Below is a small trained network, with its code and all its weights. Each question gives an input and a class and asks what happens when units are switched off, that is, made to give their printed mean instead of their output.

import numpy as np


def w(rows, s, z=0):
    codes = np.array(rows[::2]) - 128.0
    scale = np.full(codes.shape[1], s)
    scale[-1] = z or s
    return codes * scale


def norm(h):
    return h / np.sqrt((h * h).mean(-1, keepdims=True) + 1e-5)


def f(y):
    return y / 2 * (1 + np.tanh(0.7978845608 * (y + 0.044715 * y**3)))


def log_softmax(a):
    a = a - a.max(-1, keepdims=True)
    return a - np.log(np.exp(a).sum(-1, keepdims=True))


def net(x, mask):
    res = np.array(x, float).reshape(1, 2) / 4 @ E
    u = 0
    for l in range(3):
        y = f(norm(res) @ A[l][:, :-1].T + A[l][:, -1])
        res = res + np.where(mask[u : u + 5], y, B[l][:, -1]) @ B[l][:, :-1]
        u += 5
    return log_softmax(norm(res)[-1] @ U[:, :-1].T + U[:, -1])


A, B = {}, {}
E = w([
[66,89,247,92,179,135,139,166,78],'x0',
[135,171,1,9,199,203,78,61,153],'x1',
],0.0088)
A[0] = w([
[157,99,209,79,146,88,230,116,171,53],'L0N1',
[61,72,167,218,113,123,207,183,32,47],'L0N2',
[103,120,134,146,222,114,197,194,92,45],'L0N3',
[147,40,131,125,130,69,255,68,126,45],'L0N4',
[131,152,102,182,129,68,147,216,7,3],'L0N5',
],0.0051,0.002)
B[0] = w([
[112,108,180,137,82,107,71,141,166,157],'L0N1',
[89,246,90,110,127,150,127,170,146,253],'L0N2',
[120,78,112,104,126,136,123,138,159,156],'L0N3',
[119,176,128,148,105,185,191,98,110,133],'L0N4',
[59,114,99,105,125,146,142,120,113,153],'L0N5',
],0.011,0.0052)
A[1] = w([
[174,101,43,63,151,107,118,93,75,234],'L1N1',
[133,130,147,87,64,174,119,84,152,6],'L1N2',
[54,82,234,102,216,145,84,184,127,6],'L1N3',
[67,53,228,74,135,152,2,186,212,87],'L1N4',
[66,143,222,145,179,183,44,186,82,86],'L1N5',
],0.0063,0.0024)
B[1] = w([
[110,75,169,167,100,111,140,153,125,254],'L1N1',
[141,120,102,164,128,60,140,188,100,115],'L1N2',
[141,116,91,182,176,138,107,76,134,247],'L1N3',
[244,77,73,145,66,158,153,91,144,242],'L1N4',
[167,121,66,127,140,100,129,151,139,253],'L1N5',
],0.011,0.0056)
A[2] = w([
[89,128,153,51,255,196,44,33,182,237],'L2N1',
[98,116,105,44,177,124,51,84,158,37],'L2N2',
[35,161,59,80,182,85,137,190,174,105],'L2N3',
[69,10,187,157,106,107,92,76,181,7],'L2N4',
[154,137,224,84,191,199,161,90,115,72],'L2N5',
],0.0069,0.0014)
B[2] = w([
[67,186,238,46,154,69,91,169,217,254],'L2N1',
[100,142,254,146,81,38,107,183,96,201],'L2N2',
[120,132,68,116,88,209,181,173,129,188],'L2N3',
[177,110,177,52,80,209,183,91,34,147],'L2N4',
[172,128,182,177,93,100,83,148,167,126],'L2N5',
],0.008,0.0051)
U = w([
[85,173,197,81,131,53,120,253,176,252],'0',
[220,36,96,207,151,60,90,140,196,145],'1',
[198,89,137,97,126,153,226,157,78,22],'2',
],0.0067,0.0025)

Each question gives the input, the list of numbers given to net, and the class t.
The units are the neurons (one row each of A and B). Each row of codes is followed by its name. A weight is (code - 128) times the scale printed after its matrix; where a second scale follows, it is the last column's (A, B and U).
mask holds one flag per neuron, layer by layer. A switched-off neuron (its flag False) gives its mean, the last column of its row in B, instead of its output. The means were averaged over made-up inputs and are rounded, as every weight is.
A unit's drop is (log p(t) with every unit on - log p(t) with that unit switched off) / (log p(t) with every unit on - log p(t) with every unit switched off).
The circuit of an input: a set's keep is (log p(t) with only the set's units on - log p(t) with every unit switched off) / (log p(t) with every unit on - log p(t) with every unit switched off). Starting from the 12 units with the biggest drops (on a tie, the unit counted first), units are removed one at a time, each time the one whose removal leaves the highest keep (on an exact tie, the one counted first), for as long as the keep stays at least 0.8.
circuit, biggest first: the units of the circuit, biggest drop first
top k neurons: the k neurons with the biggest drops, biggest first
k most important neurons of layer l: the k neurons of layer l with the biggest drops, biggest first
input [8,7], class 1: top neuron -> L0N2
input [5,-4], class 1: 2 most important neurons of layer 2 -> L2N1, L2N2
input [0,-1], class 2: top 3 neurons -> L2N3, L2N1, L2N2
input [-3,5], class 0: top 2 neurons -> L1N4, L1N5
input [-5,8], class 0: circuit, biggest first -> L1N4, L2N1
input [-6,7], class 0: top 3 neurons -> L1N4, L1N5, L2N1
input [1,2], class 2: circuit, biggest first -> L1N1, L0N2, L2N4
input [2,3], class 2: top 3 neurons -> L0N2, L1N1, L2N4
input [-1,3], class 2: top 4 neurons -> L1N1, L0N2, L2N4, L1N3
input [7,-4], class 1: circuit, biggest first -> L1N4, L1N3
input [1,1], class 2: circuit, biggest first -> L0N2, L2N4
input [8,-7], class 1: circuit, biggest first -> L1N3, L2N1
input [7,-5], class 1: top 2 neurons -> L1N4, L1N3
input [6,5], class 1: circuit, biggest first -> L0N2, L1N3
input [4,-3], class 1: circuit, biggest first -> L1N3
input [-7,7], class 0: top 3 neurons -> L1N4, L1N5, L2N1
input [0,2], class 2: top 4 neurons -> L1N1, L0N2, L2N4, L2N1
input [3,1], class 2: top 2 neurons -> L1N4, L2N1
input [-3,3], class 2: 3 most important neurons of layer 1 -> L1N1, L1N5, L1N3
input [-4,-4], class 0: circuit, biggest first -> L1N4
